Below is a small trained network, with its code and all its weights. Each question gives an input and a target symbol and asks what happens when units are switched off, that is, made to give their printed mean instead of their output.

import numpy as np


def w(rows, s, z=0):
    codes = np.array(rows[::2]) - 128.0
    scale = np.full(codes.shape[1], s)
    scale[-1] = z or s
    return codes * scale


def norm(h):
    return h / np.sqrt((h * h).mean(-1, keepdims=True) + 1e-5)


def f(y):
    return np.maximum(y, 0)


def softmax(a):
    e = np.exp(a - a.max(-1, keepdims=True))
    return e / e.sum(-1, keepdims=True)


def log_softmax(a):
    a = a - a.max(-1, keepdims=True)
    return a - np.log(np.exp(a).sum(-1, keepdims=True))


def net(x, mask):
    ids = ['αβγδζηθλμξστφψω'.index(c) for c in x.split()]
    T = len(ids)
    res = E[ids] + P[:T]
    u = 0
    for l in range(3):
        q, k, v = (norm(res) @ M[l].T for M in (Q, K, V))
        z = softmax(np.where(np.tri(T) > 0, q @ k.T / 3**0.5, -1e9)) @ v
        res = res + np.where(mask[u], z, O[l][:, -1]) @ O[l][:, :-1]
        u += 1
        y = f(norm(res) @ A[l][:, :-1].T + A[l][:, -1])
        res = res + np.where(mask[u : u + 12], y, B[l][:, -1]) @ B[l][:, :-1]
        u += 12
    return log_softmax(norm(res)[-1] @ U[:, :-1].T + U[:, -1])


Q, K, V, O, A, B = {}, {}, {}, {}, {}, {}
E = w([
[203,82,105],'α',
[177,55,103],'β',
[200,130,125],'γ',
[236,101,99],'δ',
[93,207,227],'ζ',
[110,187,67],'η',
[156,103,133],'θ',
[218,131,121],'λ',
[21,167,84],'μ',
[197,128,124],'ξ',
[211,144,157],'σ',
[196,146,146],'τ',
[174,61,120],'φ',
[82,63,191],'ψ',
[8,54,58],'ω',
],0.018)
P = w([
[135,142,250],'0',
[158,153,95],'1',
[158,156,94],'2',
[146,173,106],'3',
[151,158,115],'4',
[123,206,140],'5',
],0.011)
Q[0] = w([
[46,228,71],'0.h1',
[221,54,128],'0.h1',
[5,171,114],'0.h1',
],0.026)
K[0] = w([
[3,150,140],'0.h1',
[212,127,99],'0.h1',
[56,100,152],'0.h1',
],0.036)
V[0] = w([
[213,38,59],'0.h1',
[125,34,241],'0.h1',
[2,46,143],'0.h1',
],0.019)
O[0] = w([
[185,253,89,148],'0.h1',
[82,189,218,85],'0.h1',
[24,157,124,6],'0.h1',
],0.023,0.011)
A[0] = w([
[134,111,95,253],'0.n1',
[146,96,118,85],'0.n2',
[120,124,94,77],'0.n3',
[142,154,91,92],'0.n4',
[51,137,40,10],'0.n5',
[4,123,47,115],'0.n6',
[106,129,101,78],'0.n7',
[71,158,98,20],'0.n8',
[66,163,104,12],'0.n9',
[146,83,113,72],'0.n10',
[66,76,88,151],'0.n11',
[125,99,112,115],'0.n12',
],0.04,0.006)
B[0] = w([
[74,157,124,210],'0.n1',
[104,170,132,172],'0.n2',
[157,91,116,142],'0.n3',
[36,121,137,189],'0.n4',
[231,186,16,190],'0.n5',
[254,213,36,253],'0.n6',
[165,146,101,144],'0.n7',
[171,216,170,175],'0.n8',
[175,221,167,180],'0.n9',
[104,204,127,180],'0.n10',
[13,49,67,236],'0.n11',
[106,141,101,160],'0.n12',
],0.051,0.014)
Q[1] = w([
[155,237,89],'1.h1',
[138,5,157],'1.h1',
[183,75,123],'1.h1',
],0.028)
K[1] = w([
[150,54,213],'1.h1',
[129,189,3],'1.h1',
[154,135,32],'1.h1',
],0.028)
V[1] = w([
[151,249,61],'1.h1',
[87,81,199],'1.h1',
[186,26,54],'1.h1',
],0.02)
O[1] = w([
[164,38,79,180],'1.h1',
[160,186,167,136],'1.h1',
[4,145,108,1],'1.h1',
],0.024,0.0069)
A[1] = w([
[74,82,187,28],'1.n1',
[116,99,108,67],'1.n2',
[124,116,143,98],'1.n3',
[115,218,155,74],'1.n4',
[84,127,199,125],'1.n5',
[72,251,140,177],'1.n6',
[58,62,196,71],'1.n7',
[124,77,139,43],'1.n8',
[107,51,88,3],'1.n9',
[155,72,155,77],'1.n10',
[123,37,153,2],'1.n11',
[124,74,146,63],'1.n12',
],0.031,0.0072)
B[1] = w([
[188,41,147,141],'1.n1',
[126,170,143,140],'1.n2',
[124,138,131,129],'1.n3',
[81,156,129,198],'1.n4',
[177,102,170,140],'1.n5',
[142,251,90,252],'1.n6',
[165,2,125,153],'1.n7',
[90,115,160,132],'1.n8',
[77,156,178,154],'1.n9',
[85,149,102,135],'1.n10',
[57,90,187,135],'1.n11',
[95,94,161,133],'1.n12',
],0.06,0.021)
Q[2] = w([
[153,120,76],'2.h1',
[142,167,4],'2.h1',
[140,124,102],'2.h1',
],0.031)
K[2] = w([
[163,168,176],'2.h1',
[220,158,253],'2.h1',
[155,149,163],'2.h1',
],0.026)
V[2] = w([
[102,132,83],'2.h1',
[57,158,72],'2.h1',
[69,199,253],'2.h1',
],0.033)
O[2] = w([
[189,177,121,60],'2.h1',
[245,191,162,2],'2.h1',
[103,20,252,174],'2.h1',
],0.025,0.0089)
A[2] = w([
[76,130,132,175],'2.n1',
[130,123,128,50],'2.n2',
[175,90,132,84],'2.n3',
[108,251,181,244],'2.n4',
[120,109,183,68],'2.n5',
[51,171,144,45],'2.n6',
[108,80,100,21],'2.n7',
[118,144,69,2],'2.n8',
[77,111,140,252],'2.n9',
[241,163,144,33],'2.n10',
[143,192,203,25],'2.n11',
[53,168,143,11],'2.n12',
],0.03,0.0042)
B[2] = w([
[104,169,108,165],'2.n1',
[161,157,131,128],'2.n2',
[82,179,181,136],'2.n3',
[207,12,246,254],'2.n4',
[138,185,86,139],'2.n5',
[3,67,105,184],'2.n6',
[165,74,187,149],'2.n7',
[183,76,50,173],'2.n8',
[121,190,85,167],'2.n9',
[218,88,247,169],'2.n10',
[9,189,187,162],'2.n11',
[6,132,99,178],'2.n12',
],0.043,0.023)
U = w([
[155,63,88,105],'α',
[134,1,145,72],'β',
[104,120,133,211],'γ',
[131,151,50,131],'δ',
[83,225,117,84],'ζ',
[173,206,200,96],'η',
[127,123,186,148],'θ',
[31,122,46,32],'λ',
[189,194,111,158],'μ',
[96,114,138,249],'ξ',
[115,135,152,112],'σ',
[113,154,166,160],'τ',
[158,94,172,110],'φ',
[180,100,177,110],'ψ',
[205,88,135,105],'ω',
],0.026,0.011)

Each question gives the input, a string of symbols that net reads in full, and the target symbol t.
The units are the heads (3 rows each of Q, K, V and O) and the neurons (one row each of A and B). Each row of codes is followed by its name. A weight is (code - 128) times the scale printed after its matrix; where a second scale follows, it is the last column's (O, A, B and U).
mask holds one flag per unit, layer by layer, with each layer's heads first. A switched-off unit (its flag False) gives its mean, the last column of its rows in O or B, instead of its output. The means were averaged over made-up inputs and are rounded, as every weight is.
A unit's drop is (log p(t) with every unit on - log p(t) with that unit switched off) / (log p(t) with every unit on - log p(t) with every unit switched off).
The circuit of an input: a set's keep is (log p(t) with only the set's units on - log p(t) with every unit switched off) / (log p(t) with every unit on - log p(t) with every unit switched off). Starting from the 12 units with the biggest drops (on a tie, the unit counted first), units are removed one at a time, each time the one whose removal leaves the highest keep (on an exact tie, the one counted first), for as long as the keep stays at least 0.8.
circuit, biggest first: the units of the circuit, biggest drop first
most important unit: the unit with the biggest drop
k most important neurons: the k neurons with the biggest drops, biggest first
top k neurons in layer l: the k neurons of layer l with the biggest drops, biggest first
input λ ω ψ θ, target λ: most important unit : 1.n6
input η δ ψ ω ω γ, target η: circuit, biggest first : [0.h1; 0.n6; 2.n4]
input ω η θ, target ω: circuit, biggest first : [0.h1; 1.h1; 1.n6]
input ζ ζ ζ ω δ ζ, target μ: circuit, biggest first : [0.h1; 0.n6]
input η ξ θ, target η: 4 most important neurons : [0.n6; 1.n6; 0.n11; 2.n4]
input ζ ω α ω μ ζ, target δ: circuit, biggest first : [0.h1; 0.n11; 0.n6]
input ξ μ λ ζ ζ η, target δ: circuit, biggest first : [0.n11; 0.h1; 0.n6]
input η ζ θ, target η: 3 most important neurons : [0.n11; 1.n6; 2.n4]
input η β η ζ δ, target η: circuit, biggest first : [0.h1; 2.n4; 0.n6]
input η α η δ, target η: circuit, biggest first : [0.n6; 2.n4; 0.h1]
input λ η φ η ξ, target λ: 2 most important neurons : [1.n6; 1.n4]
input η ζ γ η τ, target η: 2 most important neurons : [0.n11; 1.n6]
input μ η γ η ζ, target δ: 2 most important neurons : [0.n6; 0.n11]
input ω λ φ σ ω, target μ: 2 most important neurons : [0.n9; 0.n8]
input ω δ θ, target ω: circuit, biggest first : [1.h1; 0.h1; 1.n6]
input η η η, target λ: circuit, biggest first : [0.h1]
input η η ζ, target β: top 2 neurons in layer 1 : [1.n7; 1.n1]
input ζ ψ ξ γ ζ, target η: 4 most important neurons : [0.n11; 2.n4; 0.n9; 0.n8]
input λ δ ζ ζ ω τ, target λ: 2 most important neurons : [1.n6; 0.n5]
input ξ ω θ, target ξ: 3 most important neurons : [0.n5; 0.n6; 0.n11]
input ω α β θ α, target ω: most important unit : 0.n11
input α β ψ ζ η δ, target α: 4 most important neurons : [1.n6; 0.n6; 0.n5; 2.n4]
input η δ ψ, target η: top 2 neurons in layer 0 : [0.n6; 0.n11]
input ω η γ η ζ ζ, target μ: 2 most important neurons : [0.n6; 0.n5]
input ω α η ψ ξ, target ω: 2 most important neurons : [0.n11; 0.n9]
input β β γ η ξ, target β: 2 most important neurons : [0.n6; 0.n5]
